Known rows:
dotru: [  2  -8 -21  -2  -2  -2  -2   2  -1  15   1  12   6 -20  -1  -9   4  24
   3   3  -3   3  -4 -24 -12   9   5   0   3 -10  -7]
dapogru: [-20  -8 -25  -6  14 -20  13   0 -17   9  12   3   3  -5   2  10   7   8
  10   0  -3   0   3  -3  -9 -10   5  -7  -1  16  -3]
kubrom: [  1  -3 -21  -6   6  -5   4  -4   3   4  -4   5  -9  -6   5  -2  15   0
   7 -18  16  -4  -4  -7 -15   7   4   7  -5   1   1]
mamik: [  7  -5 -15 -12   3  -9  13 -12  -1  -4   1   8  -7  -5 -15  17  26  -3
  -6  -6   9   3  11 -13  -2   4 -12   3  -8  14 -14]
romor: [-17  -7   2   6  -5 -23  -2   8  -1  17   1 -10  -6  -5   3 -11   5  10
 -10   7 -12  18  17  19 -10 -20   3  -6  20  23  -7]
vopak: [ 11  -8 -15  -1  -3   5 -15  -5   6   6   5  17  12 -14  -3  -4   0  15
  10   7   1   4   0 -18  -1   3  -5   0  -2  -9  -9]
drodrar: [ 17  -4  -8   7   1  -2  -5  12   1  12  -4   4 -23 -15  -2   1   6   7
  11   3  15  13   2 -28   1  12 -15  16 -12 -22  -2]
tagrel: [ -4  -9   0  -7  -4 -22   0  -3   6   4  -8  -1 -10  -9 -11  -1  14  11
 -14  -3  -1  18  17  12  -9 -10  -6  -3  17  21 -11]
stesi: [ 13   3 -15  -4  -8  21  15 -10   6  13   6   9  10   2   1 -13   9  -9
   3  -9 -11  -3   1  -3  -5   1   6 -11  -2   0  -9]
neklosa: [  3  -8 -15  -2   0   3  13  -2   2   7   8   3  -4   2   4  -6   9 -11
  15  -5  -1  -4  12  -8  -8   9 -10 -14  -8   6  -5]
bodrer: [  0  -5 -20  -1  -3  -5   8   4  -2   6  14   1   3 -10   9  -4   2  -4
   8  -8   2  -1   5  -7  -4  -8   1  -1  -6   3  -7]
dodun: [  0  -9 -16   1   1  -9  -3  -9 -13   0  -6   9  -7  -5  -9   3   9   9
  -7  -2  -3  -1  10  -6   6  -5   6  12 -15  12  -7]
nikluk: [  0 -10 -25  16  -2  -3  -3   4 -18   6   3   1  -2  -8  12 -18 -12   7
   7  -8 -16  -5   7  -5  -4  -5  12   6 -14   4   1]
brudi: [ -1  -8 -14  -1   0 -11  10  -9 -15   1 -10   9  -8   3 -11   4  16   4
  -3   4  -8   2  13  -5   7   8   2   6 -14  18 -10]
klekin: [-11 -16 -33 -18  17 -11  -3  -4 -12   6   9  15  12 -22   6   7   8  25
  19  -8  -3   4  -2 -26 -25  10  -6  -5  11  -7  -4]
sofan: [ -1 -16 -27 -17   9 -10  10  -8 -10 -10  12   9   2  -3   3  12  11 -13
  28 -20  -7   2  18 -17 -21  15 -25 -22  -7  15 -12]
flemu: [ -7  -1 -24  -3   2 -10  16   9  -9  19  11  -2   2  -7  10 -11   5   0
  10  -4   3  -1   3  -9 -12   1  10  -3   5   2  -5]
lolu: [-18   2 -16   1   8 -17   4  -6 -10  15   0   7   2   3 -10  -2  10   9
  -3  23   0   2  -2  -3   9  -2  16   6  -2  13  -7]
zetron: [ -6  -7 -13  -4   0 -16   1  -5 -10   4  10  12   8  -8 -12   5   9  10
  -2  25  -5   8  12 -10  18   3   0   0  -6  12 -15]
legro: [  6  -6 -17  -3  -2  -7  -9  -2   6   7   6  13   8 -14  -2 -15   4  11
  10  11   2   5   6 -12   3   8  -2  -3  -6  -1 -12]

Facts:
{gremim, fute, patrus, brustam, gubratrul, drestu, plugitrim, stesi, miren} mafles zomi
{bakubrir, drodrar, babrudra, gubo, drodan, nonuk, trobuvim, gefal, feflako} mafles netefi
{buga, romor} mafles geklol
{teski, zuvuk, stusti, gunadol} mafles stefes
{flemu, trufar} mafles lezam
{nako, muzoso, teklan, grakil, tulun, dribim} mafles briga
{gruklu, dasti, labru, stotrak, dapogru} mafles gregu
{zarer} mafles pugrun
{netefi, pliklar} mafles klagaflo
{stamo, manitral, tipek, labaflik, brefelir, zukal} mafles tagrel
{flimam, stirel, meba, vamer, gribobel, klustel} mafles fute
{tagan, drabra} mafles zukal
{zulor, megridram, trutes, dufa, demom} mafles detutek
{guplar, dute, sogror, skiplis, guklir, stistok, mamik} mafles flefli
{feti, puvem, paskor, flado, klekin, sofan, plakor, vusas, goder} mafles gruklu
{foskam, dotru} mafles teklan
{bodrer, vuzevum, grudos} mafles stamo
{klilas, lusadrun, troke} mafles plugitrim
{stufu, dodun, neklosa, grepal, guvan} mafles kigrik
{drutil, pudrom, kladuse, vopak, gaplek, stefes, kubrom} mafles drabreskel
{flesil} mafles savon
{klugagi, robi, vetas} mafles dogan
{pliban, gigodul, skikobrak, tibro} mafles pliklar
{detutek, nemu} mafles stapas
{lolu, muklek, zetron} mafles guvan
{brudi, flutu, brebal, turum, legro} mafles flesil
{klibon, lezam} mafles klazel
{dreklal, sobru} mafles drelekon
{nikluk, muna} mafles gakomem
{detrike, skuzum} mafles klugagi
{pevaste} mafles dute
{dufam, drelekon} mafles bome
{damum} mafles romor
{flofe} mafles dufam
gidredron:
netefi > pliklar
zuvuk > teski > stusti > gunadol
tagan > drabra
feti > klekin > goder > vusas > flado > puvem > sofan > paskor > plakor
drutil > vopak > gaplek > kubrom > kladuse > pudrom > stefes
klugagi > robi > vetas
romor > buga
lolu > zetron > muklek
gigodul > tibro > skikobrak > pliban
trobuvim > gefal > drodrar > nonuk > gubo > babrudra > feflako > drodan > bakubrir
drestu > plugitrim > fute > stesi > miren > brustam > gubratrul > gremim > patrus
sobru > dreklal
guklir > dute > sogror > skiplis > guplar > mamik > stistok
nikluk > muna
dotru > foskam
grudos > vuzevum > bodrer
nemu > detutek
trufar > flemu
flutu > legro > brebal > brudi > turum
detrike > skuzum
dufam > drelekon
tulun > dribim > teklan > muzoso > grakil > nako
stotrak > dapogru > dasti > gruklu > labru
vamer > meba > gribobel > stirel > flimam > klustel
lezam > klibon
brefelir > tipek > labaflik > stamo > zukal > manitral
guvan > grepal > dodun > stufu > neklosa
troke > klilas > lusadrun
demom > megridram > zulor > dufa > trutes
leflam c <- gremim, flefli, patrus, stufu, detutek, manitral, drestu, sobru, tipek, stesi, neklosa, brefelir, zukal, gakomem, miren, dribim, goder, robi, skuzum
leflam b <- fute, bakubrir, teski, zarer, netefi, stamo, stapas, drodrar, zulor, guplar, babrudra, gubo, drutil, drodan, nonuk, drabra, sogror, romor, skiplis, pudrom, tagrel, guklir, gefal, plugitrim, kladuse, vopak, detrike, labru, dufam, turum, stistok, trutes, stotrak, labaflik, mamik, muna, troke, dogan, demom, kubrom, dapogru
leflam e <- buga, flemu, gruklu, zuvuk, tagan, feti, puvem, flesil, teklan, kigrik, lolu, brudi, muklek, paskor, flado, trufar, flutu, klekin, brebal, damum, sofan, gunadol, legro, plakor, vusas, zetron
leflam a <- geklol, nako, foskam, pliklar, klilas, muzoso, dute, klugagi, dasti, pugrun, klagaflo, brustam, drabreskel, meba, klibon, trobuvim, gubratrul, dreklal, skikobrak, dotru, gregu, pevaste, gaplek, megridram, grakil, tulun, tibro, stusti, feflako, lezam, grepal, flofe, guvan, briga, vetas
leflam d <- flimam, bodrer, pliban, stirel, gigodul, bome, vuzevum, nikluk, grudos, nemu, dodun, lusadrun, vamer, gribobel, klazel, klustel, stefes
leflam f <- savon, zomi, drelekon, dufa
[gremim, fute, buga, zulor, guplar, feti, stufu, dute, klugagi, sogror, stirel, romor, drabreskel, nemu, trufar, pevaste, gaplek, labru, tulun, gunadol, gribobel, dribim, robi, stefes, dapogru] fubram 186
[flefli, netefi, zuvuk, babrudra, pliklar, detutek, lolu, manitral, brudi, sobru, vamer, gakomem, dufa, miren, briga, goder, zetron] fubram 618
[bakubrir, geklol, gruklu, klilas, drodan, pliban, drabra, pudrom, meba, klibon, gubratrul, tagrel, gefal, zomi, flado, dodun, flutu, lusadrun, tipek, brebal, lezam, plakor, mamik, brefelir, troke, skuzum] fubram 149
[teski, stapas, drodrar, tagan, gubo, flesil, dasti, kigrik, pugrun, klagaflo, brustam, drestu, vuzevum, dotru, grudos, klekin, vopak, detrike, megridram, trutes, stotrak, feflako, zukal, dogan] fubram 529
[flemu, flimam, foskam, puvem, bodrer, nonuk, paskor, nikluk, gregu, labaflik, damum, neklosa, sofan, grepal, vusas, muna] fubram 658
[nako, drutil, muzoso, savon, muklek, dreklal, guklir, bome, plugitrim, kladuse, stesi, stistok, grakil, tibro, stusti, klazel, flofe, klustel, guvan, demom, vetas] fubram 586
[zarer, stamo, patrus, teklan, skiplis, gigodul, trobuvim, skikobrak, dufam, turum, legro, drelekon, kubrom] fubram 269
[buga, flemu, zuvuk, brustam, dreklal, klekin, stistok, muna, dapogru] sibrur i
[drodrar, skikobrak, trufar, gaplek, stesi, neklosa, skuzum] sibrur j
[flimam, drutil, tipek, miren] sibrur o
[tagan, patrus, manitral, grudos, kladuse, brebal] sibrur l
[feti, vopak, damum, legro] sibrur q
[foskam, stufu, drodan, skiplis, gubratrul, paskor, vuzevum, stotrak, stusti, dufa, flofe, dribim, klustel, robi, kubrom] sibrur g
[bodrer, drabra, pudrom, dotru, gefal, lusadrun, labru, tibro, sofan, mamik] sibrur h
[muzoso, nonuk] sibrur m
[pliban, brudi, drestu, guklir, dodun, plakor] sibrur n
[dasti, gigodul, meba, turum, trutes, grakil, vetas] sibrur k
[sogror, trobuvim, sobru, pevaste, brefelir, demom, zetron] sibrur p
[klibon, nikluk, detrike, grepal, goder] sibrur r

Rows:
No name comes twice in this set of rows, the named rows included.
[  1  -8   5  -9 -10 -19  13  -1   6  -2  -3  -6 -15  -1  -8   7  22 -20
  -6 -17   1  15  27  14 -14 -13 -22 -11   8  27 -14] | stefes
[  9 -10   5   3  -6  -8   0  18  14  17 -12  -4 -24 -19  -5  -7  16  18
  -4  -3   6  24  14 -11 -15  13 -19   4  14  -4  -7] | klagaflo
[-10  -3  11  13   1 -33   3  23  -3  23  -6 -14 -36  -5  -8   0   6  14
  -9  20  11  29  18   6   6  -8  -1  15   7   8  -2] | netefi
[-13 -11 -30  -3  12  -6  -8  -8  -7   9  -1   9   0 -13   9   1   2  21
  16  -9   0  -1 -11 -12 -24   1   7   5   4  -9   3] | stotrak
[ 17  -6  -8  -7 -11   8   4 -23   4  -3   0  15   9  11 -20  -7  16  -1
 -11  10 -14  -5  19  -6  22   1   3  -6 -16  20 -19] | miren
[ 17  -2   2  -8   6 -10  19  -4   1  -1  -8   3 -39   3 -24  31  36 -23
   6  -5  30  14  18 -25   5  13 -34   9 -22   7 -10] | bakubrir
[ 14  -2 -23   2  -9  19  -5 -10   1  11  -4  14  13  -8   1 -24   0  24
  -8  -2 -14 -11  -6 -14   3   4  21   8  -3  -9  -5] | drestu
[-11  -5   8   5  -4 -27  10  16   1  19  -6  -9 -31  -4 -12   0  17  12
 -13  16   3  25  15   2  -2  -2  -5   6   9  15  -6] | pliklar
[  0  -5 -10 -14   3 -10  18 -14  -3  -1   0   8  -9  13 -17  14  23  -6
   0  -1   3   0  14  -5   2   8 -10  -2  -7  19  -8] | manitral
[-13  -2 -14   7   2  -9   2  -1  -6  10   8   4   1  -1  -2   0   1   1
   6  15   1   3   1   3   6 -14  11   0  -2   9  -2] | nemu
[  4 -22 -24 -24  12 -14  10 -28 -13 -27  -3  20 -11   3 -15  24  30  -3
  12 -25  -4   1  24 -17 -15  19 -32  -6 -15  26 -17] | plakor
[  1  -6 -18  11  -2   8  -1   5 -16  10   2   3   0 -10  11 -15 -12  10
  10   0 -19  -1   2  -8  -4  -4   9   2  -9  -3   1] | guklir
[ 10   3  -3  -3   8  -8  25  -1  -6   4 -12   0 -43   5 -17  26  36 -17
   3 -10  31  12   9 -18  -4  14 -21  20 -19   4  -1] | drodan
[  2 -11   2  -1  -4  -1   5   8  10  15   0  -7  -7  -6   6 -11   2   3
   1  -9 -16  14  18   8 -21  -4  -9 -18  21   8  -5] | savon
[ -9 -11 -23 -11   7 -17  10  -9 -10  -4   9   7  -2  -2  -5  17  11  -7
  12  -3  -1   0  14  -8  -6  -2 -12 -10  -4  19  -8] | labru

Now the same things, written a new way:
Known rows:
detrike: [  4  -3   7 -20  18   9  -9  11   6  -4   7 -22  24  -6]
skuzum: [ -7 -12  12 -24  -5   2 -19   6   5  -4  10 -20  13   2]
foskam: [ -5  -9   7 -30   0   5 -22  12   3  -6  10 -21  13   2]
teklan: [-26  -2   3 -13   6  -5   2  25  -9  -2  14 -28  25   5]
briga: [-10   4  15 -18   3  -9  13  22  -3  -6  18 -20  42 -14]
stamo: [-10   0   7 -12   0  -4   6  21 -11  -2  18 -33  21   9]
muna: [ -2 -12   8 -28  -1   7 -16  13   3  -7  13 -26  16   4]
klagaflo: [-17  10   7 -24  -3  -8   2  20 -11  -6  13 -29  27 -23]
romor: [-17   3   4 -17  16   4   4  40  -9   0   8 -29  20   0]
flemu: [-14 -12   3 -33   2   7 -16   9   4  -8  16 -21  19   2]
gubratrul: [  2 -22  14 -22   0  11 -19  -8  -6 -13  14 -17  26   8]
trobuvim: [-10   2  -3 -14 -11   2 -15   2   0  -2  16 -29  11  -3]
vusas: [ -6 -18   1 -35   3   0   2   6   3  -7   9 -19  19  11]
gunadol: [ -7  -9  -3 -17  12  11  -3   3  -7  -5  17 -18  20   2]
feti: [ -5 -13  -1 -22  33   9  -4  16   4   4  15 -27  22   2]
guvan: [-16   4   6  -7   3  -7   8  33  -2  -1  14 -27  31   2]
lolu: [-10  -5   5 -18   4   2   2   6  10  -9  18 -13  36 -14]
grepal: [ -6 -13   8 -31   5   8 -24   9   2  -7   6 -25  17   2]
stistok: [ 17 -12   8 -11   7   3  -2 -12  -6  -9  24 -26  28   6]
meba: [-13  -9  10 -18  -1  11 -27   9   3  -6  12 -15  16  10]

Rows:
No name comes twice in this set of rows, the named rows included.
[-17   2  -1 -14  10   2 -22  -1   2  -3  23 -26   7   0] | gigodul
[ -4 -10   3 -27  26   4  10   9   5  -2  13 -20  34  -2] | klekin
[ -6  -5   4 -22  21   5  -5   7   3  -9  18 -18  21  -7] | vuzevum
[-11  -4  10 -34   6  -9  10  30  -5   0   8 -27  25  10] | gregu
[-14  -1  21 -18  -7   5  -4  28 -12 -10  27 -12  19  14] | zomi
[-25  -2  10 -22  -9  -6  -2  37  -1  -4  11 -27  20   2] | lezam
[ -9  -4   9 -13  10   7   0   7   8 -13  24  -3  31  -5] | vamer
[ -8 -13   9 -25  12  11 -23  -7  -6 -16   7  -8  13   8] | flimam
[  6  -4   3 -21  -2   3  -1  -5  -5 -11  11 -26  23 -14] | gubo

